data =
[[152 151 119 117 157 111 110 155]
 [134 127 126 145 130 137 138 136]
 [119 121 121 135 122 146 146 119]
 [130 130 121 132 133 135 135 131]
 [127 131 118 125 134 135 134 128]
 [113 111 124 149 111 156 157 112]
 [124 120 125 146 122 145 147 125]
 [115 116 122 139 118 150 150 115]
 [135 129 125 143 132 135 136 138]
 [137 131 126 143 134 133 134 140]
 [129 126 124 140 129 139 139 131]
 [127 131 118 125 134 135 134 128]
 [128 128 121 132 131 137 137 129]
 [129 128 122 134 131 137 137 130]
 [125 124 123 138 126 142 142 126]
 [123 122 123 140 124 144 144 124]]
data[0,-8] => 152
data[6,3] => 146
data[-9,-8] => 115
data[:, 5] => [111, 137, 146, 135, 135, 156, 145, 150, 135, 133, 139, 135, 137, 137, 142, 144]
data[1,-3] => 137
data[-1,-2] => 144
data[10,0] => 129
data[12,2] => 121
data[7,-2] => 150
data[-10,5] => 145
data[:, 3] => [117, 145, 135, 132, 125, 149, 146, 139, 143, 143, 140, 125, 132, 134, 138, 140]
data[0] => [152, 151, 119, 117, 157, 111, 110, 155]
data[15] => [123, 122, 123, 140, 124, 144, 144, 124]
data[-12,0] => 127
data[-11,-2] => 157
data[4,3] => 125
data[6] => [124, 120, 125, 146, 122, 145, 147, 125]
data[:, -6] => [119, 126, 121, 121, 118, 124, 125, 122, 125, 126, 124, 118, 121, 122, 123, 123]
data[-15,2] => 126
data[14] => [125, 124, 123, 138, 126, 142, 142, 126]
data[7,-1] => 115
data[:, -4] => [157, 130, 122, 133, 134, 111, 122, 118, 132, 134, 129, 134, 131, 131, 126, 124]
data[-1,5] => 144
data[-11,4] => 111
data[-15,-7] => 127
data[-7,-1] => 140
data[15,-8] => 123
data[-2,6] => 142
data[10,7] => 131
data[2,1] => 121
data[-11,-7] => 111
data[0,6] => 110
data[15,3] => 140
data[10,4] => 129
data[6,-1] => 125
data[11,3] => 125

x =
[[104 110 139 138 144 113 147 113 112 136 111]
 [139 138 112 111 112 144 111 141 148 105 141]
 [138 139 141 140 121 143 145 128 123 148 143]
 [113 110 143 141 137 115 149 114 118 142 121]
 [125 121 134 141 114 121 137 130 132 122 120]
 [121 117 137 137 142 126 149 106 112 131 114]
 [112 110 140 138 139 110 149 113 108 151 109]]
Indices start at 0.
(0, 0) = 104
(5, 6) = 149
(3, 6) = 149
(5, 4) = 142
(1, 2) = 112
(6, 2) = 140
(2, 5) = 143
(5, 5) = 126
(0, 10) = 111
(6, 4) = 139
(1, 7) = 141
(4, 6) = 137
(6, 6) = 149
(1, 4) = 112
(2, 4) = 121
(6, 5) = 110
(3, 9) = 142
(1, 0) = 139
(1, 5) = 144
(0, 5) = 113
(2, 2) = 141
(1, 6) = 111
(4, 9) = 122
(0, 7) = 113
(1, 10) = 141

grid =
[[152 145 135 117 103 128 128 129 147 152 146]
 [147 147 129 139 130 113 124 113 142 141 139]
 [126 145 152 123 132 134 148 137 128 129 137]
 [114 117 120 156 156 113 127 129 108 114 104]
 [107 115 121 143 156 124 127 121 112 105 112]
 [111 124 142 115 131 144 143 141 119 116 127]
 [108 123 129 143 157 124 133 125 112 108 114]
 [121 123 133 145 138 120 138 150 110 128 108]
 [145 142 121 134 130 117 115 101 146 135 144]]
grid[0][0] -> 152
grid[2] -> [126, 145, 152, 123, 132, 134, 148, 137, 128, 129, 137]
grid[5] -> [111, 124, 142, 115, 131, 144, 143, 141, 119, 116, 127]
grid[4][6] -> 127
grid[8][1] -> 142
grid[:, 10] -> [146, 139, 137, 104, 112, 127, 114, 108, 144]
grid[7][6] -> 138
grid[:, 5] -> [128, 113, 134, 113, 124, 144, 124, 120, 117]
grid[8] -> [145, 142, 121, 134, 130, 117, 115, 101, 146, 135, 144]
grid[2][1] -> 145
grid[5][7] -> 141
grid[1] -> [147, 147, 129, 139, 130, 113, 124, 113, 142, 141, 139]
grid[8][0] -> 145
grid[4][9] -> 105
grid[2][4] -> 132
grid[3][2] -> 120
grid[8][9] -> 135
grid[4][1] -> 115
grid[3][4] -> 156
grid[6][6] -> 133
grid[6] -> [108, 123, 129, 143, 157, 124, 133, 125, 112, 108, 114]
grid[7][8] -> 110
grid[:, 8] -> [147, 142, 128, 108, 112, 119, 112, 110, 146]
grid[6][5] -> 124
grid[8][10] -> 144
grid[1][1] -> 147
grid[0][6] -> 128
grid[3][7] -> 129
grid[0] -> [152, 145, 135, 117, 103, 128, 128, 129, 147, 152, 146]

X =
[[132 115 114 150]
 [129 123 122 154]]
Indices start at 0.
row 0 col 0	132
row 1 col 0	129
row 0 col 2	114

M = [126 130 133 150 149]
M[0]: 126
M[1]: 130

a =
[[128 158 103 125 123 133 128 118 136 105 110]
 [135 114 150 135 115 136 136 134 114 147 136]
 [127 145 130 121 143 133 122 127 144 130 126]
 [127 141 107 135 135 117 132 126 134 112 124]
 [120 147 117 122 151 117 120 129 149 121 128]
 [111 155 111 115 151 108 112 132 154 115 127]
 [115 151 123 114 144 119 114 132 148 124 127]]
Rows and columns are counted from 0.
(0, 0) = 128
(6, 4) = 144
(1, 5) = 136
(1, 6) = 136
(4, 5) = 117
(1, 10) = 136
(2, 10) = 126
(0, 5) = 133
(5, 0) = 111
(6, 5) = 119
(3, 1) = 141
(2, 4) = 143
(3, 6) = 132
(3, 2) = 107
(2, 9) = 130
(2, 8) = 144
(5, 8) = 154
(6, 9) = 124
(6, 10) = 127
(5, 2) = 111
(6, 1) = 151
(4, 1) = 147
(4, 10) = 128
(6, 8) = 148
(3, 9) = 112
